Here is a tiny trained network, its code and every weight. The questions are about switching its units off for an input and a target symbol, where a switched-off unit gives its printed mean instead of its output.

import numpy as np


def w(rows, s, z=0):
    codes = np.array(rows[::2]) - 128.0
    scale = np.full(codes.shape[1], s)
    scale[-1] = z or s
    return codes * scale


def norm(h):
    return h / np.sqrt((h * h).mean(-1, keepdims=True) + 1e-5)


def f(y):
    return y / 2 * (1 + np.tanh(0.7978845608 * (y + 0.044715 * y**3)))


def softmax(a):
    e = np.exp(a - a.max(-1, keepdims=True))
    return e / e.sum(-1, keepdims=True)


def log_softmax(a):
    a = a - a.max(-1, keepdims=True)
    return a - np.log(np.exp(a).sum(-1, keepdims=True))


def net(x, mask):
    ids = ['αβγζηλμξπστψω'.index(c) for c in x.split()]
    T = len(ids)
    res = E[ids] + P[:T]
    q, k, v = (norm(res) @ M[0].T for M in (Q, K, V))
    z = softmax(np.where(np.tri(T) > 0, q @ k.T / 4**0.5, -1e9)) @ v
    res = res + np.where(mask[0], z, O[0][:, -1]) @ O[0][:, :-1]
    y = f(norm(res) @ A[0][:, :-1].T + A[0][:, -1])
    res = res + np.where(mask[1:17], y, B[0][:, -1]) @ B[0][:, :-1]
    return log_softmax(norm(res)[-1] @ U[:, :-1].T + U[:, -1])


Q, K, V, O, A, B = {}, {}, {}, {}, {}, {}
E = w([
[119,100,122,173,162,142,114,152],'α',
[135,105,152,145,163,154,122,125],'β',
[123,103,152,158,140,136,141,152],'γ',
[107,124,159,128,132,173,157,113],'ζ',
[153,136,133,146,142,151,168,130],'η',
[144,125,187,148,125,117,121,145],'λ',
[115,111,190,76,79,146,151,140],'μ',
[132,55,185,149,127,112,78,87],'ξ',
[181,59,126,167,90,105,85,149],'π',
[126,27,138,137,92,116,111,99],'σ',
[81,118,115,63,102,130,220,76],'τ',
[158,178,87,49,115,57,216,153],'ψ',
[3,209,125,140,143,33,116,89],'ω',
],0.0028)
P = w([
[140,124,124,62,252,110,105,166],'0',
[149,102,178,130,162,153,185,184],'1',
[103,143,138,183,109,215,113,149],'2',
[175,136,151,82,136,141,100,49],'3',
[160,97,158,160,110,101,190,115],'4',
[110,167,105,180,65,165,115,97],'5',
],0.0034)
Q[0] = w([
[70,194,82,160,53,173,71,102],'head 0',
[114,121,154,255,50,213,147,119],'head 0',
[98,141,131,201,43,192,144,120],'head 0',
[97,122,134,213,31,184,152,102],'head 0',
],0.009)
K[0] = w([
[88,187,47,70,56,30,74,73],'head 0',
[171,107,127,130,52,29,154,30],'head 0',
[141,136,108,120,46,28,159,29],'head 0',
[149,129,93,147,48,3,171,26],'head 0',
],0.0057)
V[0] = w([
[95,98,29,134,157,177,206,49],'head 0',
[160,23,123,187,196,169,63,155],'head 0',
[3,49,175,86,93,100,110,78],'head 0',
[183,67,61,53,81,160,135,191],'head 0',
],0.0031)
O[0] = w([
[123,63,48,116,158,221,136,146,100],'head 0',
[96,154,56,111,108,89,133,107,253],'head 0',
[65,72,164,80,118,117,85,204,115],'head 0',
[189,101,112,104,2,138,136,120,112],'head 0',
],0.0048,0.0022)
A[0] = w([
[61,145,130,93,142,90,120,153,122],'neuron 0',
[101,147,104,124,86,161,101,140,111],'neuron 1',
[87,147,166,106,153,185,142,120,80],'neuron 2',
[117,155,152,157,134,93,99,115,162],'neuron 3',
[124,158,101,125,125,147,151,156,202],'neuron 4',
[100,179,130,151,160,155,112,81,86],'neuron 5',
[109,100,107,105,90,191,71,114,4],'neuron 6',
[102,102,153,157,124,136,134,146,101],'neuron 7',
[133,193,106,149,119,87,119,96,137],'neuron 8',
[157,131,197,113,88,156,128,100,53],'neuron 9',
[165,119,152,104,181,140,143,118,145],'neuron 10',
[142,127,81,131,128,138,52,93,96],'neuron 11',
[172,103,169,136,89,104,127,156,119],'neuron 12',
[163,109,159,1,179,76,77,55,72],'neuron 13',
[122,110,114,102,126,128,153,80,155],'neuron 14',
[145,85,149,85,189,97,109,170,189],'neuron 15',
],0.0071,0.0027)
B[0] = w([
[250,91,157,115,107,174,120,41,157],'neuron 0',
[150,174,127,136,152,50,145,77,135],'neuron 1',
[125,79,150,200,180,108,95,146,140],'neuron 2',
[191,132,62,120,142,152,135,149,168],'neuron 3',
[143,85,141,83,160,135,93,70,165],'neuron 4',
[116,110,163,42,75,105,149,171,165],'neuron 5',
[180,149,41,97,152,81,203,168,131],'neuron 6',
[152,133,120,84,149,74,105,98,144],'neuron 7',
[100,74,96,135,136,140,55,169,182],'neuron 8',
[151,178,57,140,159,132,87,123,144],'neuron 9',
[110,158,97,122,73,98,56,97,169],'neuron 10',
[88,168,218,94,126,166,142,86,146],'neuron 11',
[65,152,154,78,192,163,116,159,146],'neuron 12',
[66,143,84,4,250,162,119,106,252],'neuron 13',
[113,215,135,173,105,179,61,170,167],'neuron 14',
[93,137,33,171,88,93,120,14,182],'neuron 15',
],0.0039,0.004)
U = w([
[97,150,51,83,191,135,89,66,239],'α',
[60,183,183,77,135,162,106,151,199],'β',
[62,66,141,86,58,84,139,135,73],'γ',
[86,130,192,135,179,67,237,137,115],'ζ',
[81,104,169,142,82,239,197,73,4],'η',
[127,104,149,125,89,127,69,250,130],'λ',
[179,219,139,161,205,69,105,177,25],'μ',
[233,76,166,113,99,86,100,83,159],'ξ',
[109,197,86,180,37,88,56,103,73],'π',
[183,188,81,84,79,59,229,109,91],'σ',
[150,51,47,164,186,148,168,180,171],'τ',
[219,191,129,182,130,222,157,107,121],'ψ',
[103,79,206,202,193,147,48,112,53],'ω',
],0.011,0.0025)

Each question gives the input, a string of symbols that net reads in full, and the target symbol t.
The units are the heads (4 rows each of Q, K, V and O) and the neurons (one row each of A and B). Each row of codes is followed by its name. A weight is (code - 128) times the scale printed after its matrix; where a second scale follows, it is the last column's (O, A, B and U).
mask holds one flag per unit, heads first, then neurons. A switched-off unit (its flag False) gives its mean, the last column of its rows in O or B, instead of its output. The means were averaged over made-up inputs and are rounded, as every weight is.
A unit's drop is (log p(t) with every unit on - log p(t) with that unit switched off) / (log p(t) with every unit on - log p(t) with every unit switched off).
The circuit of an input: a set's keep is (log p(t) with only the set's units on - log p(t) with every unit switched off) / (log p(t) with every unit on - log p(t) with every unit switched off). Starting from the 12 units with the biggest drops (on a tie, the unit counted first), units are removed one at a time, each time the one whose removal leaves the highest keep (on an exact tie, the one counted first), for as long as the keep stays at least 0.8.
circuit, biggest first: the units of the circuit, biggest drop first
most important unit: the unit with the biggest drop
k most important neurons: the k neurons with the biggest drops, biggest first
drop when u is switched off: that unit's drop, to one decimal
input τ α σ β β α, target β: circuit, biggest first : (neuron 11; neuron 15)
input α ω τ, target ω: circuit, biggest first : (head 0; neuron 2)
input ζ β ζ ψ λ σ, target ψ: most important neuron : (neuron 13)
input α ζ λ λ σ α, target σ: 3 most important neurons : (neuron 6; neuron 13; neuron 1)
input τ β ξ τ σ β, target τ: circuit, biggest first : (head 0; neuron 6)
input γ γ ω α σ, target γ: circuit, biggest first : (head 0; neuron 13; neuron 12)
input σ μ γ γ ζ ω, target ω: circuit, biggest first : (head 0; neuron 13)
input ζ σ ξ μ ω, target ξ: circuit, biggest first : (neuron 0; neuron 13; head 0)
input γ α η, target η: 2 most important neurons : (neuron 13; neuron 5)
input μ λ α, target μ: 2 most important neurons : (neuron 1; neuron 15)
input π β ζ, target π: circuit, biggest first : (head 0; neuron 13)
input ζ β λ, target λ: 3 most important neurons : (neuron 5; neuron 13; neuron 15)
input λ α ζ, target λ: 3 most important neurons : (neuron 5; neuron 13; neuron 15)
input α ψ σ α, target β: most important unit : neuron 11
input ω η ω ψ β, target π: 2 most important neurons : (neuron 13; neuron 10)
input ω γ σ σ ξ β, target σ: 2 most important neurons : (neuron 6; neuron 13)
input σ ψ γ σ α, target τ: 4 most important neurons : (neuron 11; neuron 5; neuron 13; neuron 10)
input α τ γ α α γ, target γ: 2 most important neurons : (neuron 5; neuron 13)
input ξ π γ γ η ζ, target η: 3 most important neurons : (neuron 13; neuron 5; neuron 10)
input π ζ α, target π: most important neuron : (neuron 13)
input μ ψ ζ ω α, target τ: 2 most important neurons : (neuron 11; neuron 13)
input γ γ ζ, target ζ: 4 most important neurons : (neuron 1; neuron 5; neuron 2; neuron 13)
input γ σ ω α η β, target η: drop when neuron 13 is switched off : 0.4
input λ β λ ψ α η, target ψ: drop when head 0 is switched off : 1.8
input σ α α, target σ: drop when neuron 13 is switched off : 0.1
input λ π γ, target π: drop when neuron 13 is switched off : 0.4
input α λ α γ α σ, target σ: most important unit : neuron 6
